Look-ups in named tables: a row name and a column name give one cell, copied from the table.

fim:
	depeko	gukesir	fub	sakek	kefeleb	mubope	gipavab	pib	vubivuf
rap	82	82	111	107	83	82	81	81	110
labaval	58	58	100	97	59	58	58	58	99
fenibon	49	49	96	94	51	50	49	49	96
gefub	196	195	164	152	195	194	195	195	161
direfe	74	74	107	103	75	74	73	74	107
fududul	96	96	118	113	97	96	96	96	117
marib	11	11	78	78	13	11	10	10	78
vom	16	16	80	80	18	17	15	15	80
zagovu	77	77	108	104	78	77	76	76	107
fep	190	189	161	150	189	189	189	190	158
lol	122	122	130	123	122	122	121	122	128

gefub, gipavab: 195
rap, mubope: 82
lol, fub: 130
direfe, kefeleb: 75
zagovu, vubivuf: 107
fep, gukesir: 189
vom, pib: 15
direfe, pib: 74
gefub, fub: 164
fududul, depeko: 96
gefub, kefeleb: 195
labaval, gukesir: 58
direfe, sakek: 103
fep, vubivuf: 158
labaval, sakek: 97
labaval, mubope: 58
direfe, gukesir: 74
gefub, depeko: 196
lol, depeko: 122
Row with the largest sakek: gefub

vavalid =
columns: lufofo, lirige, genolip, veb, puzera, meb, poz, sumu, suf
teg: [4.280, 5.432, 8.728, 5.930, 2.871, 5.481, 7.216, 6.153, 4.969]
rep: [3.660, 3.830, 4.260, 6.858, 5.150, 4.566, 8.009, 5.708, 4.716]
pofat: [5.245, 5.363, 4.333, 4.263, 2.254, 3.239, 6.169, 4.540, 3.546]
gipa: [4.044, 4.101, 4.021, 4.547, 7.536, 2.913, 6.713, 4.168, 1.720]

What is the poz of rep in vavalid?
8.009
What is the genolip of gipa in vavalid?
4.021
What is the meb of teg in vavalid?
5.481
What is the meb of rep in vavalid?
4.566
What is the puzera of rep in vavalid?
5.150
What is the meb of pofat in vavalid?
3.239
What is the veb of teg in vavalid?
5.930
What is the lufofo of pofat in vavalid?
5.245
Which row has the largest suf? teg

dazukek:
,duz,bufinol,bosu,befog,tupas
poni,8.390,7.574,-5.884,-6.208,7.922
somevar,8.173,8.184,-5.568,-6.214,8.123
pasebos,4.995,3.795,-2.721,-2.443,4.194
bovi,8.414,7.671,-6.048,-6.291,8.047
vukofu,8.188,7.705,-6.073,-6.389,8.175

bovi, duz -> 8.414
poni, bufinol -> 7.574
vukofu, befog -> -6.389
bovi, bufinol -> 7.671
pasebos, tupas -> 4.194
bovi, befog -> -6.291
pasebos, bufinol -> 3.795
vukofu, bosu -> -6.073
bovi, tupas -> 8.047
vukofu, duz -> 8.188
pasebos, befog -> -2.443
poni, befog -> -6.208
somevar, duz -> 8.173
Which row has the largest bufinol? somevar

gitiv:
fields: muf, koga, lokidad, favuge, suv, pode, bimotun, dev, mal
kipok: [37, 55, 72, 56, 35, 56, 38, 38, 53]
kal: [47, 46, 43, 50, 39, 40, 43, 18, 47]
mar: [63, 32, 52, 48, 43, 48, 54, 52, 75]
kas: [37, 52, 45, 50, 39, 69, 25, 49, 49]

pode of kal: 40
bimotun of kal: 43
dev of mar: 52
koga of kas: 52
mal of kipok: 53
muf of kipok: 37
muf of mar: 63
suv of kas: 39
bimotun of kas: 25
favuge of kas: 50
mal of kal: 47
bimotun of mar: 54
lokidad of kal: 43
koga of mar: 32
pode of mar: 48
mal of mar: 75
muf of kal: 47

levini =
      nudide  zozesa
dubo     7.3     7.0
mos     -9.1    -7.1
mozu    -9.2    -5.5

zozesa of mos is -7.1
zozesa of mozu is -5.5
nudide of dubo is 7.3
nudide of mos is -9.1
nudide of mozu is -9.2
zozesa of dubo is 7.0
Which row has the largest nudide? dubo

bazul:
,gik,vos,rikidu,nem
fodi,133,128,131,130
fotu,100,97,56,57
fugemut,121,117,104,103
zapoti,94,92,41,43
des,132,128,127,126
nok,141,136,149,147
mufo,171,163,217,212
dez,96,94,45,46
puvavat,112,108,81,81

vos of zapoti = 92
gik of puvavat = 112
gik of dez = 96
gik of mufo = 171
vos of fodi = 128
nem of fodi = 130
rikidu of fugemut = 104
vos of mufo = 163
vos of dez = 94
gik of zapoti = 94
nem of nok = 147
gik of des = 132
nem of puvavat = 81

zuk =
fields: ligos, bude, pum
kek: [80, 211, 209]
dibabi: [91, 60, 111]
nezot: [93, 61, 110]
kizap: [98, 60, 97]
zugiru: [85, 192, 204]
bibetem: [107, 196, 204]

What is the bude of bibetem in zuk?
196
What is the ligos of nezot in zuk?
93
What is the ligos of kek in zuk?
80
What is the bude of dibabi in zuk?
60
What is the pum of kek in zuk?
209
What is the ligos of dibabi in zuk?
91
What is the ligos of bibetem in zuk?
107
Which row has the largest bude? kek

nuli:
	seruka	lav	molikud
dag	10532	-70294	15444
zap	74275	59947	-77228
kene	-54612	69492	15223
mupugo	17845	67967	-61696
lilen	72694	38622	-73499
kag	-84445	-65234	72504
sakif	28875	70694	-66520
takizuf	-52981	59470	22841

What is the lav of lilen in nuli? 38622
What is the seruka of dag in nuli? 10532
What is the molikud of lilen in nuli? -73499
What is the lav of zap in nuli? 59947
What is the molikud of sakif in nuli? -66520
What is the lav of mupugo in nuli? 67967

zizu:
cols = luk, kogip, surore, zitu, tup, gel, kiso, dabi
fitomu: [-45.78, -2.62, 45.78, -31.16, 18.49, -11.20, -33.78, 71.63]
pake: [6.66, -1.06, -3.09, -11.84, -38.79, 12.11, -4.25, -25.22]
sebi: [-37.30, -3.80, 7.42, 11.19, -38.31, -17.46, -69.94, 16.97]
dum: [-42.70, 0.14, 28.30, -34.59, 15.99, -23.63, -39.37, 59.76]
lon: [-7.86, -25.75, -31.24, -20.82, 8.72, 3.19, -0.60, 4.15]
dage: [0.45, 2.83, -3.15, -34.39, 2.49, -5.06, 17.22, 8.40]
gakorid: [-9.51, -22.26, -32.22, 1.32, -11.35, -3.34, -41.52, -21.73]
rov: [-14.39, -12.13, -28.82, -13.52, -16.33, -42.02, -47.91, -32.05]
vuzeram: [-26.75, -21.55, -1.39, -16.28, -13.05, 6.42, -50.21, 12.72]
gok: [-14.88, 33.28, 2.59, -34.59, 14.36, -50.74, 30.82, 23.81]
vesav: [-0.71, -10.34, -8.44, -17.05, -4.76, -16.38, -17.07, -9.16]

What is the luk of fitomu in zizu?
-45.78
What is the zitu of dum in zizu?
-34.59
What is the surore of fitomu in zizu?
45.78
What is the dabi of dage in zizu?
8.40
What is the luk of pake in zizu?
6.66
What is the zitu of dage in zizu?
-34.39
What is the surore of pake in zizu?
-3.09
What is the kiso of dum in zizu?
-39.37
What is the kogip of gok in zizu?
33.28
What is the zitu of sebi in zizu?
11.19
What is the luk of dage in zizu?
0.45
What is the dabi of gakorid in zizu?
-21.73
What is the surore of dage in zizu?
-3.15
What is the dabi of fitomu in zizu?
71.63
What is the gel of dum in zizu?
-23.63
What is the luk of lon in zizu?
-7.86
What is the kiso of dage in zizu?
17.22
Row with the largest tup: fitomu

